Below is a small trained network, with its code and all its weights. Each question gives an input and a target symbol and asks what happens when units are switched off, that is, made to give their printed mean instead of their output.

import numpy as np


def w(rows, s, z=0):
    codes = np.array(rows[::2]) - 128.0
    scale = np.full(codes.shape[1], s)
    scale[-1] = z or s
    return codes * scale


def norm(h):
    return h / np.sqrt((h * h).mean(-1, keepdims=True) + 1e-5)


def f(y):
    return y / 2 * (1 + np.tanh(0.7978845608 * (y + 0.044715 * y**3)))


def softmax(a):
    e = np.exp(a - a.max(-1, keepdims=True))
    return e / e.sum(-1, keepdims=True)


def log_softmax(a):
    a = a - a.max(-1, keepdims=True)
    return a - np.log(np.exp(a).sum(-1, keepdims=True))


def net(x, mask):
    ids = ['αβγδεζηθλξπστφψω'.index(c) for c in x.split()]
    T = len(ids)
    res = E[ids] + P[:T]
    r = norm(res)
    for j in range(3):
        rows = slice(2 * j, 2 * j + 2)
        q, k, v = (r @ M[0][rows].T for M in (Q, K, V))
        z = softmax(np.where(np.tri(T) > 0, q @ k.T / 2**0.5, -1e9)) @ v
        o = O[0][rows]
        res = res + np.where(mask[j], z, o[:, -1]) @ o[:, :-1]
    y = f(norm(res) @ A[0][:, :-1].T + A[0][:, -1])
    res = res + np.where(mask[3:11], y, B[0][:, -1]) @ B[0][:, :-1]
    return log_softmax(norm(res)[-1] @ U[:, :-1].T + U[:, -1])


Q, K, V, O, A, B = {}, {}, {}, {}, {}, {}
E = w([
[137,106,106],'α',
[103,118,99],'β',
[148,59,143],'γ',
[111,121,136],'δ',
[107,122,137],'ε',
[108,123,136],'ζ',
[71,126,123],'η',
[180,252,230],'θ',
[134,91,100],'λ',
[112,124,133],'ξ',
[139,89,142],'π',
[110,123,139],'σ',
[108,123,136],'τ',
[109,122,137],'φ',
[111,122,136],'ψ',
[100,110,108],'ω',
],0.026)
P = w([
[74,90,6],'0',
[104,159,76],'1',
[110,146,105],'2',
[111,134,117],'3',
[109,122,128],'4',
[106,112,138],'5',
[105,104,141],'6',
[98,96,147],'7',
[92,88,153],'8',
[89,82,157],'9',
[83,77,157],'10',
[78,69,161],'11',
[74,66,168],'12',
[69,60,168],'13',
],0.012)
Q[0] = w([
[118,170,254],'head 1',
[81,148,248],'head 1',
[106,14,110],'head 2',
[58,149,120],'head 2',
[204,78,75],'head 3',
[191,202,185],'head 3',
],0.0084)
K[0] = w([
[184,163,163],'head 1',
[247,186,194],'head 1',
[190,168,162],'head 2',
[103,182,125],'head 2',
[91,148,114],'head 3',
[106,117,84],'head 3',
],0.013)
V[0] = w([
[146,210,99],'head 1',
[161,137,62],'head 1',
[192,88,182],'head 2',
[7,44,115],'head 2',
[122,226,203],'head 3',
[20,142,2],'head 3',
],0.0084)
O[0] = w([
[117,46,97,95],'head 1',
[137,115,45,110],'head 1',
[9,159,177,81],'head 2',
[250,205,91,254],'head 2',
[50,116,255,69],'head 3',
[94,228,20,234],'head 3',
],0.0073,0.0086)
A[0] = w([
[243,107,15,125],'neuron 1',
[190,148,80,177],'neuron 2',
[134,132,135,1],'neuron 3',
[160,186,88,141],'neuron 4',
[175,189,89,207],'neuron 5',
[84,85,172,170],'neuron 6',
[138,137,89,40],'neuron 7',
[166,109,3,24],'neuron 8',
],0.011,0.0045)
B[0] = w([
[76,148,171,250],'neuron 1',
[44,54,218,209],'neuron 2',
[22,40,146,116],'neuron 3',
[111,21,156,197],'neuron 4',
[49,1,234,227],'neuron 5',
[177,149,111,144],'neuron 6',
[69,16,132,133],'neuron 7',
[73,41,171,187],'neuron 8',
],0.0095,0.013)
U = w([
[152,108,42,126],'α',
[132,128,116,2],'β',
[153,149,57,166],'γ',
[127,138,119,18],'δ',
[134,130,120,3],'ε',
[103,219,104,161],'ζ',
[139,122,149,37],'η',
[116,150,114,242],'θ',
[116,117,194,167],'λ',
[118,184,79,161],'ξ',
[57,44,107,176],'π',
[158,247,192,180],'σ',
[216,98,114,107],'τ',
[135,131,117,14],'φ',
[133,135,117,18],'ψ',
[229,60,88,111],'ω',
],0.016,0.0081)

Each question gives the input, a string of symbols that net reads in full, and the target symbol t.
The units are the heads (2 rows each of Q, K, V and O) and the neurons (one row each of A and B). Each row of codes is followed by its name. A weight is (code - 128) times the scale printed after its matrix; where a second scale follows, it is the last column's (O, A, B and U).
mask holds one flag per unit, heads first, then neurons. A switched-off unit (its flag False) gives its mean, the last column of its rows in O or B, instead of its output. The means were averaged over made-up inputs and are rounded, as every weight is.
A unit's drop is (log p(t) with every unit on - log p(t) with that unit switched off) / (log p(t) with every unit on - log p(t) with every unit switched off).
k most important neurons: the k neurons with the biggest drops, biggest first
which heads matter: for each layer, one digit per head in row order, 1 if its drop is at least 0.15 and else 0, layers parted by /
drop of u: that unit's drop, to one decimal
input η ψ γ η ε ε ζ λ φ θ ε σ, target σ: 4 most important neurons => (neuron 4; neuron 5; neuron 8; neuron 2)
input ω λ ξ ε θ σ ζ φ, target σ: 2 most important neurons => (neuron 4; neuron 8)
input δ γ δ δ ψ λ η α π ψ θ ξ σ, target σ: most important neuron => (neuron 4)
input γ η λ σ β γ η τ ε ψ β ψ θ ε, target σ: which heads matter => 011
input θ τ φ, target σ: 3 most important neurons => (neuron 4; neuron 5; neuron 8)
input β σ η ω λ ζ σ θ ζ, target σ: 3 most important neurons => (neuron 4; neuron 8; neuron 5)
input σ σ ε ζ λ τ τ σ σ θ ξ δ ψ δ, target σ: which heads matter => 011
input δ ε θ ζ, target σ: 4 most important neurons => (neuron 4; neuron 5; neuron 8; neuron 2)
input λ θ ψ σ γ φ, target ω: 2 most important neurons => (neuron 1; neuron 6)
input η θ δ, target σ: which heads matter => 001
input ω θ ξ, target σ: 4 most important neurons => (neuron 4; neuron 5; neuron 2; neuron 8)
input τ θ β ψ ω γ, target ω: 4 most important neurons => (neuron 1; neuron 2; neuron 5; neuron 8)
input π ζ ξ ε δ σ θ η, target ζ: drop of neuron 4 => 1.0
input ψ ξ σ ε π φ η ψ θ ξ β φ η, target ζ: drop of neuron 8 => 0.5
input ψ π σ ε η ε τ δ δ δ ψ θ ξ, target σ: drop of neuron 4 => 1.0
